Below are the code and all the weights of a small trained network. Each question names an input and a target symbol and asks about switching units off, where a switched-off unit gives its printed mean instead of its output.

import numpy as np


def w(rows, s, z=0):
    codes = np.array(rows[::2]) - 128.0
    scale = np.full(codes.shape[1], s)
    scale[-1] = z or s
    return codes * scale


def norm(h):
    return h / np.sqrt((h * h).mean(-1, keepdims=True) + 1e-5)


def softmax(a):
    e = np.exp(a - a.max(-1, keepdims=True))
    return e / e.sum(-1, keepdims=True)


def log_softmax(a):
    a = a - a.max(-1, keepdims=True)
    return a - np.log(np.exp(a).sum(-1, keepdims=True))


def net(x, mask):
    ids = ['ΓΔΛΞΠΨβεζημσφ'.index(c) for c in x.split()]
    T = len(ids)
    res = E[ids] + P[:T]
    u = 0
    for l in range(3):
        r = norm(res)
        for j in range(3):
            rows = slice(4 * j, 4 * j + 4)
            q, k, v = (r @ M[l][rows].T for M in (Q, K, V))
            z = softmax(np.where(np.tri(T) > 0, q @ k.T / 4**0.5, -1e9)) @ v
            o = O[l][rows]
            res = res + np.where(mask[u + j], z, o[:, -1]) @ o[:, :-1]
        u += 3
    return log_softmax(norm(res)[-1] @ U[:, :-1].T + U[:, -1])


Q, K, V, O = {}, {}, {}, {}
E = w([
[93,139,115,142,108],'Γ',
[200,136,83,147,136],'Δ',
[139,73,181,98,10],'Λ',
[46,183,137,114,250],'Ξ',
[99,115,145,137,131],'Π',
[72,143,98,130,123],'Ψ',
[88,150,103,147,114],'β',
[96,108,141,139,140],'ε',
[22,105,190,22,129],'ζ',
[173,202,152,78,127],'η',
[121,111,141,126,128],'μ',
[165,69,16,113,181],'σ',
[119,108,154,132,134],'φ',
],0.022)
P = w([
[170,189,70,104,92],'0',
[127,174,90,187,65],'1',
[143,176,85,160,71],'2',
[150,163,85,133,91],'3',
[56,102,254,180,63],'4',
[38,166,171,207,34],'5',
[80,135,224,212,47],'6',
],0.005)
Q[0] = w([
[124,97,56,99,53],'L0H1',
[105,136,150,105,120],'L0H1',
[140,98,130,81,135],'L0H1',
[161,113,119,54,176],'L0H1',
[100,109,236,156,130],'L0H2',
[105,110,103,81,218],'L0H2',
[69,56,211,139,124],'L0H2',
[2,106,101,172,103],'L0H2',
[116,164,113,52,74],'L0H3',
[102,156,142,75,180],'L0H3',
[186,73,48,143,155],'L0H3',
[205,133,192,97,161],'L0H3',
],0.0085)
K[0] = w([
[109,143,137,34,38],'L0H1',
[167,118,134,136,94],'L0H1',
[203,238,108,152,197],'L0H1',
[145,180,109,212,124],'L0H1',
[190,85,135,151,39],'L0H2',
[89,130,154,200,197],'L0H2',
[122,74,161,104,122],'L0H2',
[11,66,107,168,91],'L0H2',
[158,206,157,59,153],'L0H3',
[85,165,149,102,154],'L0H3',
[189,188,1,157,136],'L0H3',
[175,166,219,114,170],'L0H3',
],0.0076)
V[0] = w([
[112,77,127,94,120],'L0H1',
[156,92,66,115,156],'L0H1',
[125,182,139,155,184],'L0H1',
[119,114,144,151,134],'L0H1',
[128,142,85,134,119],'L0H2',
[97,174,107,112,177],'L0H2',
[100,109,138,119,114],'L0H2',
[144,95,150,142,94],'L0H2',
[113,102,1,170,162],'L0H3',
[155,68,117,125,117],'L0H3',
[127,139,160,152,139],'L0H3',
[109,129,112,150,146],'L0H3',
],0.01)
O[0] = w([
[152,104,188,164,118,191],'L0H1',
[142,169,64,213,157,24],'L0H1',
[143,229,20,91,117,4],'L0H1',
[161,120,104,141,51,140],'L0H1',
[89,81,178,219,229,124],'L0H2',
[150,74,219,119,65,33],'L0H2',
[64,133,141,216,51,209],'L0H2',
[44,206,127,185,33,206],'L0H2',
[212,104,238,127,140,57],'L0H3',
[41,111,167,189,148,123],'L0H3',
[148,212,106,81,104,127],'L0H3',
[90,124,205,4,109,124],'L0H3',
],0.0035)
Q[1] = w([
[233,87,58,39,74],'L1H1',
[209,146,46,92,103],'L1H1',
[88,74,26,35,139],'L1H1',
[90,150,170,32,8],'L1H1',
[108,112,63,160,143],'L1H2',
[99,220,143,146,125],'L1H2',
[32,105,2,132,195],'L1H2',
[202,188,137,208,52],'L1H2',
[96,84,132,117,196],'L1H3',
[29,95,123,115,68],'L1H3',
[107,119,4,116,60],'L1H3',
[94,201,200,114,32],'L1H3',
],0.0061)
K[1] = w([
[171,90,161,233,111],'L1H1',
[160,131,163,85,222],'L1H1',
[174,127,172,156,108],'L1H1',
[120,94,181,92,122],'L1H1',
[128,43,91,69,107],'L1H2',
[192,147,159,61,114],'L1H2',
[86,62,59,158,180],'L1H2',
[187,135,138,88,211],'L1H2',
[177,34,84,107,177],'L1H3',
[93,91,154,138,77],'L1H3',
[119,119,171,125,179],'L1H3',
[138,254,97,100,95],'L1H3',
],0.0076)
V[1] = w([
[154,141,64,58,151],'L1H1',
[76,132,11,169,86],'L1H1',
[187,120,142,130,92],'L1H1',
[201,129,129,154,66],'L1H1',
[64,107,212,73,154],'L1H2',
[136,119,152,74,168],'L1H2',
[37,64,37,206,131],'L1H2',
[172,133,146,43,129],'L1H2',
[157,212,129,97,101],'L1H3',
[152,175,179,1,125],'L1H3',
[107,123,45,157,106],'L1H3',
[56,72,180,122,136],'L1H3',
],0.0064)
O[1] = w([
[92,46,113,106,126,1],'L1H1',
[205,45,127,78,102,241],'L1H1',
[187,186,149,112,107,85],'L1H1',
[234,117,128,153,93,99],'L1H1',
[199,97,99,124,145,192],'L1H2',
[133,119,179,128,26,62],'L1H2',
[207,128,155,196,1,236],'L1H2',
[128,69,129,71,160,52],'L1H2',
[127,220,119,158,61,116],'L1H3',
[201,173,171,81,89,63],'L1H3',
[124,32,151,169,233,177],'L1H3',
[204,59,121,240,215,240],'L1H3',
],0.0041,0.003)
Q[2] = w([
[140,134,80,112,185],'L2H1',
[215,89,144,99,86],'L2H1',
[121,58,138,87,108],'L2H1',
[191,124,57,186,101],'L2H1',
[175,55,81,173,62],'L2H2',
[79,121,81,122,182],'L2H2',
[141,109,188,48,99],'L2H2',
[73,2,167,141,92],'L2H2',
[97,155,94,106,103],'L2H3',
[109,77,88,183,129],'L2H3',
[164,102,185,65,199],'L2H3',
[154,132,161,96,114],'L2H3',
],0.0094)
K[2] = w([
[118,139,47,158,149],'L2H1',
[234,157,91,164,86],'L2H1',
[46,127,65,81,126],'L2H1',
[157,166,150,199,150],'L2H1',
[254,87,165,88,136],'L2H2',
[80,140,82,169,217],'L2H2',
[100,140,249,85,74],'L2H2',
[70,75,88,94,37],'L2H2',
[124,89,188,103,151],'L2H3',
[161,90,139,113,102],'L2H3',
[52,111,125,152,219],'L2H3',
[129,150,176,133,89],'L2H3',
],0.0091)
V[2] = w([
[129,108,254,196,108],'L2H1',
[163,140,125,137,79],'L2H1',
[77,149,172,64,145],'L2H1',
[186,181,138,143,207],'L2H1',
[133,45,104,92,157],'L2H2',
[167,168,55,168,160],'L2H2',
[199,166,94,119,144],'L2H2',
[131,97,149,168,82],'L2H2',
[195,104,116,139,106],'L2H3',
[98,185,142,119,83],'L2H3',
[109,69,180,154,70],'L2H3',
[179,179,131,169,144],'L2H3',
],0.0089)
O[2] = w([
[75,115,42,54,224,254],'L2H1',
[155,143,208,97,124,151],'L2H1',
[187,118,1,195,140,91],'L2H1',
[3,178,140,198,162,19],'L2H1',
[37,145,120,48,79,125],'L2H2',
[125,58,231,124,109,80],'L2H2',
[72,118,253,80,189,59],'L2H2',
[115,165,127,179,69,221],'L2H2',
[166,150,190,50,137,162],'L2H3',
[148,148,175,172,196,141],'L2H3',
[72,240,194,98,116,249],'L2H3',
[209,72,128,94,151,111],'L2H3',
],0.0048)
U = w([
[69,95,134,97,116,56],'Γ',
[174,134,204,152,162,253],'Δ',
[171,122,154,105,1,73],'Λ',
[87,171,78,129,247,180],'Ξ',
[79,70,142,223,143,61],'Π',
[167,119,76,156,125,111],'Ψ',
[138,141,74,152,131,86],'β',
[139,140,60,134,122,72],'ε',
[61,132,36,32,111,97],'ζ',
[167,226,109,56,143,218],'η',
[198,161,116,185,149,170],'μ',
[153,31,96,94,154,253],'σ',
[101,215,145,170,127,22],'φ',
],0.012,0.0044)

Each question gives the input, a string of symbols that net reads in full, and the target symbol t.
The units are the heads (4 rows each of Q, K, V and O). Each row of codes is followed by its name. A weight is (code - 128) times the scale printed after its matrix; where a second scale follows, it is the last column's (O and U).
mask holds one flag per head, layer by layer. A switched-off head (its flag False) gives its mean, the last column of its rows in O, instead of its output. The means were averaged over made-up inputs and are rounded, as every weight is.
A unit's drop is (log p(t) with every unit on - log p(t) with that unit switched off) / (log p(t) with every unit on - log p(t) with every unit switched off).
The circuit of an input: a set's keep is (log p(t) with only the set's units on - log p(t) with every unit switched off) / (log p(t) with every unit on - log p(t) with every unit switched off). Starting from all 9 units, units are removed one at a time, each time the one whose removal leaves the highest keep (on an exact tie, the one counted first), for as long as the keep stays at least 0.8.
units of the circuit, in order: the units of the circuit, biggest drop first
most important unit: the unit with the biggest drop
which heads matter: for each layer, one digit per head in row order, 1 if its drop is at least 0.15 and else 0, layers parted by /
input Γ φ φ μ, target Δ: most important unit	L0H3
input ε μ Δ, target Δ: which heads matter	000 / 000 / 110
input φ Λ φ, target Λ: units of the circuit, in order	(L0H3; L2H1)
input φ Γ φ Γ, target Λ: which heads matter	001 / 100 / 100
input β ε μ, target μ: units of the circuit, in order	(L1H3; L0H3; L2H2; L2H3)
input Π Λ Λ μ μ μ, target φ: which heads matter	000 / 101 / 001
input ε Λ Ξ μ, target Ξ: units of the circuit, in order	(L0H3; L2H1)
input β μ Λ μ, target μ: units of the circuit, in order	(L0H3; L2H2; L1H1)
input φ Ξ ζ Γ, target Λ: units of the circuit, in order	(L0H3; L1H2; L0H2)
input μ φ β, target Π: units of the circuit, in order	(L1H3; L0H1; L0H2)
input Π Λ φ, target η: which heads matter	100 / 000 / 101
input Γ Λ Λ ε, target Δ: units of the circuit, in order	(L1H1; L0H3; L2H3)
input Ψ Ψ φ, target ζ: units of the circuit, in order	(L0H2; L0H3; L1H2; L2H2)
input φ Λ Λ Π, target Λ: units of the circuit, in order	(L0H3; L2H1; L1H1)
input μ φ Ψ, target Π: units of the circuit, in order	(L1H3; L0H1; L0H2)
input Ψ Ψ Ψ μ, target ζ: most important unit	L0H2
input Π Π μ Λ β μ φ, target φ: units of the circuit, in order	(L2H2; L2H3)
input μ μ Δ Γ, target Π: units of the circuit, in order	(L1H3; L0H1)
input Γ Π Π, target Δ: units of the circuit, in order	(L0H3; L1H1; L2H2; L2H3)
input ε Ξ Λ φ, target Ξ: which heads matter	001 / 100 / 100
input Π η β, target η: which heads matter	111 / 011 / 010
input Γ Π μ ε Γ η ζ, target ζ: which heads matter	000 / 000 / 110
input Ψ σ β Γ, target ζ: which heads matter	111 / 110 / 011
input φ Λ σ Ψ, target Λ: which heads matter	011 / 100 / 100
input Λ Ψ Λ φ, target φ: most important unit	L2H3
